Below is a small trained network, with its code and all its weights. Each question gives an input and a target symbol and asks what happens when units are switched off, that is, made to give their printed mean instead of their output.

import numpy as np


def w(rows, s, z=0):
    codes = np.array(rows[::2]) - 128.0
    scale = np.full(codes.shape[1], s)
    scale[-1] = z or s
    return codes * scale


def norm(h):
    return h / np.sqrt((h * h).mean(-1, keepdims=True) + 1e-5)


def f(y):
    return y / 2 * (1 + np.tanh(0.7978845608 * (y + 0.044715 * y**3)))


def softmax(a):
    e = np.exp(a - a.max(-1, keepdims=True))
    return e / e.sum(-1, keepdims=True)


def log_softmax(a):
    a = a - a.max(-1, keepdims=True)
    return a - np.log(np.exp(a).sum(-1, keepdims=True))


def net(x, mask):
    ids = ['ΛΣβζμπ'.index(c) for c in x.split()]
    T = len(ids)
    res = E[ids] + P[:T]
    r = norm(res)
    for j in range(2):
        rows = slice(4 * j, 4 * j + 4)
        q, k, v = (r @ M[0][rows].T for M in (Q, K, V))
        z = softmax(np.where(np.tri(T) > 0, q @ k.T / 4**0.5, -1e9)) @ v
        o = O[0][rows]
        res = res + np.where(mask[j], z, o[:, -1]) @ o[:, :-1]
    y = f(norm(res) @ A[0][:, :-1].T + A[0][:, -1])
    res = res + np.where(mask[2:10], y, B[0][:, -1]) @ B[0][:, :-1]
    return log_softmax(norm(res)[-1] @ U[:, :-1].T + U[:, -1])


Q, K, V, O, A, B = {}, {}, {}, {}, {}, {}
E = w([
[130,127,141,66,106,116],'Λ',
[85,132,157,111,125,173],'Σ',
[97,106,175,114,172,97],'β',
[76,202,1,113,78,173],'ζ',
[249,247,57,113,188,48],'μ',
[70,29,50,74,101,102],'π',
],0.014)
P = w([
[167,47,112,98,135,217],'0',
[123,71,108,206,61,117],'1',
[181,126,197,187,83,198],'2',
[185,44,125,177,71,196],'3',
[150,188,212,106,79,86],'4',
[171,8,39,81,119,121],'5',
[202,125,150,131,92,169],'6',
[104,154,99,132,185,139],'7',
],0.014)
Q[0] = w([
[124,174,204,221,23,108],'H0',
[100,206,159,16,169,130],'H0',
[21,185,145,99,168,137],'H0',
[124,78,129,114,149,163],'H0',
[22,132,85,84,254,136],'H1',
[74,169,124,151,194,168],'H1',
[203,151,123,61,116,117],'H1',
[191,60,110,137,140,239],'H1',
],0.0097)
K[0] = w([
[114,45,43,85,148,123],'H0',
[69,169,159,191,29,13],'H0',
[24,180,142,104,102,33],'H0',
[83,193,136,140,77,156],'H0',
[65,202,208,59,104,55],'H1',
[117,159,188,64,74,116],'H1',
[152,120,122,247,67,123],'H1',
[176,109,131,86,140,197],'H1',
],0.011)
V[0] = w([
[64,104,113,192,221,125],'H0',
[126,45,197,94,74,131],'H0',
[186,90,171,163,197,136],'H0',
[69,160,86,141,111,217],'H0',
[117,119,40,140,82,96],'H1',
[63,148,149,190,180,47],'H1',
[9,128,113,102,141,120],'H1',
[125,194,185,198,99,199],'H1',
],0.014)
O[0] = w([
[224,32,214,102,102,139,60],'H0',
[55,175,180,87,85,171,194],'H0',
[174,187,163,129,63,127,148],'H0',
[119,58,141,72,209,40,134],'H0',
[126,96,86,194,191,159,156],'H1',
[208,161,184,81,148,202,10],'H1',
[123,75,158,52,154,201,72],'H1',
[150,89,151,67,130,1,99],'H1',
],0.012,0.013)
A[0] = w([
[97,176,142,143,192,183,194],'N0',
[188,93,38,223,81,62,221],'N1',
[142,149,185,145,81,126,244],'N2',
[246,244,79,121,201,93,222],'N3',
[106,127,69,133,89,113,255],'N4',
[105,105,106,94,30,160,121],'N5',
[223,204,120,166,192,88,149],'N6',
[242,138,127,104,167,167,85],'N7',
],0.012,0.006)
B[0] = w([
[178,88,155,197,142,120,167],'N0',
[183,190,205,136,176,101,252],'N1',
[211,138,121,79,149,137,170],'N2',
[210,129,211,254,83,49,202],'N3',
[177,107,231,115,152,161,255],'N4',
[154,195,170,100,165,209,165],'N5',
[188,171,143,199,66,19,174],'N6',
[120,155,148,184,175,91,126],'N7',
],0.012,0.013)
U = w([
[14,189,44,154,73,131,5],'Λ',
[80,107,145,20,109,70,55],'Σ',
[203,131,105,26,134,224,210],'β',
[149,65,50,84,243,133,218],'ζ',
[202,117,83,190,95,101,187],'μ',
[127,64,96,166,188,254,118],'π',
],0.0078,0.0029)

Each question gives the input, a string of symbols that net reads in full, and the target symbol t.
The units are the heads (4 rows each of Q, K, V and O) and the neurons (one row each of A and B). Each row of codes is followed by its name. A weight is (code - 128) times the scale printed after its matrix; where a second scale follows, it is the last column's (O, A, B and U).
mask holds one flag per unit, heads first, then neurons. A switched-off unit (its flag False) gives its mean, the last column of its rows in O or B, instead of its output. The means were averaged over made-up inputs and are rounded, as every weight is.
A unit's drop is (log p(t) with every unit on - log p(t) with that unit switched off) / (log p(t) with every unit on - log p(t) with every unit switched off).
The circuit of an input: a set's keep is (log p(t) with only the set's units on - log p(t) with every unit switched off) / (log p(t) with every unit on - log p(t) with every unit switched off). Starting from all 10 units, units are removed one at a time, each time the one whose removal leaves the highest keep (on an exact tie, the one counted first), for as long as the keep stays at least 0.8.
circuit, biggest first: the units of the circuit, biggest drop first
most important unit: the unit with the biggest drop
k most important neurons: the k neurons with the biggest drops, biggest first
which heads matter: for each layer, one digit per head in row order, 1 if its drop is at least 0.15 and else 0, layers parted by /
input ζ β ζ ζ π Λ ζ π, target π: circuit, biggest first => (H1)
input π ζ π ζ ζ, target ζ: circuit, biggest first => (H0; H1)
input Σ μ ζ Σ, target Σ: circuit, biggest first => (H1; H0)
input π Λ π Λ β, target Λ: circuit, biggest first => (H0; N1)
input Λ π Σ Σ, target Λ: circuit, biggest first => (H0; H1)
input ζ Λ Λ Λ, target ζ: circuit, biggest first => (H0; N3)
input ζ μ π Λ μ β Λ, target Λ: circuit, biggest first => (H0; N3)
input μ μ Σ β ζ β, target Σ: circuit, biggest first => (H0; N3; N0)
input β Σ Σ μ Λ ζ, target Σ: circuit, biggest first => (H1; H0; N3)
input ζ ζ β μ Λ Σ, target β: circuit, biggest first => (H0; N3; N5)
input Σ β Σ β Σ Σ, target Σ: which heads matter => 01
input π μ Λ μ Σ π, target Λ: which heads matter => 10
input Λ Λ β π ζ ζ, target β: circuit, biggest first => (H0; N3; N5)
input π μ Λ Λ π β ζ Λ, target π: which heads matter => 01
input μ ζ μ π β Σ π β, target β: which heads matter => 11
input ζ ζ π, target ζ: most important unit => H0
input Λ Λ Λ π β Σ Σ, target π: 2 most important neurons => (N6; N0)
input ζ β β β π ζ, target β: which heads matter => 00
input Λ Λ μ Σ, target Λ: circuit, biggest first => (H0; H1)
input Λ μ Λ, target Λ: circuit, biggest first => (H0; N1)
input Λ Λ Λ β β ζ, target Λ: which heads matter => 10
input π Σ ζ μ β β π π, target β: circuit, biggest first => (H1)
input μ μ μ π Σ β μ Λ, target Σ: which heads matter => 01
input Λ β ζ, target Λ: which heads matter => 11
input β π μ ζ π, target π: which heads matter => 01
input ζ Λ β Σ ζ β, target β: which heads matter => 10
input ζ π β β ζ, target π: 2 most important neurons => (N1; N0)
